Below are the code and all the weights of a small trained network. Each question names an input and a class and asks about switching units off, where a switched-off unit gives its printed mean instead of its output.

import numpy as np


def w(rows, s, z=0):
    codes = np.array(rows[::2]) - 128.0
    scale = np.full(codes.shape[1], s)
    scale[-1] = z or s
    return codes * scale


def norm(h):
    return h / np.sqrt((h * h).mean(-1, keepdims=True) + 1e-5)


def f(y):
    return np.maximum(y, 0)


def log_softmax(a):
    a = a - a.max(-1, keepdims=True)
    return a - np.log(np.exp(a).sum(-1, keepdims=True))


def net(x, mask):
    res = np.array(x, float).reshape(1, 5) / 4 @ E
    u = 0
    for l in range(2):
        y = f(norm(res) @ A[l][:, :-1].T + A[l][:, -1])
        res = res + np.where(mask[u : u + 8], y, B[l][:, -1]) @ B[l][:, :-1]
        u += 8
    return log_softmax(norm(res)[-1] @ U[:, :-1].T + U[:, -1])


A, B = {}, {}
E = w([
[131,155,24],'x0',
[105,169,70],'x1',
[240,1,147],'x2',
[215,209,103],'x3',
[201,198,168],'x4',
],0.008)
A[0] = w([
[91,78,90,74],'L0N0',
[9,70,150,96],'L0N1',
[84,22,77,118],'L0N2',
[143,176,2,2],'L0N3',
[249,43,4,65],'L0N4',
[184,168,137,161],'L0N5',
[238,197,163,141],'L0N6',
[137,113,77,117],'L0N7',
],0.009,0.0067)
B[0] = w([
[115,83,129,161],'L0N0',
[73,157,168,231],'L0N1',
[70,129,161,248],'L0N2',
[240,117,141,171],'L0N3',
[50,145,3,250],'L0N4',
[173,140,91,218],'L0N5',
[149,112,126,254],'L0N6',
[124,92,91,165],'L0N7',
],0.011,0.0041)
A[1] = w([
[188,178,100,184],'L1N0',
[111,82,155,218],'L1N1',
[216,8,155,99],'L1N2',
[57,222,134,61],'L1N3',
[129,131,119,74],'L1N4',
[186,75,110,79],'L1N5',
[148,28,186,253],'L1N6',
[99,125,15,126],'L1N7',
],0.011,0.0039)
B[1] = w([
[201,16,65,232],'L1N0',
[194,67,146,204],'L1N1',
[240,248,2,188],'L1N2',
[63,135,7,213],'L1N3',
[119,124,159,128],'L1N4',
[93,140,31,161],'L1N5',
[166,155,201,228],'L1N6',
[132,97,62,253],'L1N7',
],0.0077,0.0056)
U = w([
[82,49,216,71],'0',
[253,140,124,193],'1',
[80,79,76,189],'2',
[106,163,91,1],'3',
],0.019,0.0048)

Each question gives the input, the list of numbers given to net, and the class t.
The units are the neurons (one row each of A and B). Each row of codes is followed by its name. A weight is (code - 128) times the scale printed after its matrix; where a second scale follows, it is the last column's (A, B and U).
mask holds one flag per neuron, layer by layer. A switched-off neuron (its flag False) gives its mean, the last column of its row in B, instead of its output. The means were averaged over made-up inputs and are rounded, as every weight is.
A unit's drop is (log p(t) with every unit on - log p(t) with that unit switched off) / (log p(t) with every unit on - log p(t) with every unit switched off).
The circuit of an input: a set's keep is (log p(t) with only the set's units on - log p(t) with every unit switched off) / (log p(t) with every unit on - log p(t) with every unit switched off). Starting from the 12 units with the biggest drops (on a tie, the unit counted first), units are removed one at a time, each time the one whose removal leaves the highest keep (on an exact tie, the one counted first), for as long as the keep stays at least 0.8.
circuit, biggest first: the units of the circuit, biggest drop first
top k neurons: the k neurons with the biggest drops, biggest first
k most important neurons of layer l: the k neurons of layer l with the biggest drops, biggest first
drop when u is switched off: that unit's drop, to one decimal
input [3,-3,5,1,-1], class 2: circuit, biggest first -> [L0N4]
input [-1,-2,6,-8,1], class 1: top 4 neurons -> [L1N2, L0N4, L1N6, L1N1]
input [8,-1,-4,1,0], class 1: circuit, biggest first -> [L0N3, L0N4]
input [8,3,-6,6,-4], class 1: 4 most important neurons of layer 0 -> [L0N3, L0N4, L0N2, L0N1]
input [5,3,0,-7,0], class 0: 2 most important neurons of layer 0 -> [L0N4, L0N2]
input [-3,-1,3,-3,-2], class 0: top 2 neurons -> [L0N2, L0N1]
input [-2,0,7,-3,-1], class 1: top 2 neurons -> [L1N2, L1N6]
input [-5,-6,-7,-2,0], class 0: 2 most important neurons of layer 0 -> [L0N4, L0N5]
input [-7,1,5,3,-6], class 1: drop when L1N3 is switched off -> 0.0
input [0,6,7,4,-1], class 2: drop when L0N4 is switched off -> 1.2
input [6,1,6,7,5], class 2: drop when L1N5 is switched off -> 0.1
input [-4,2,7,-8,5], class 1: drop when L1N2 is switched off -> 0.9
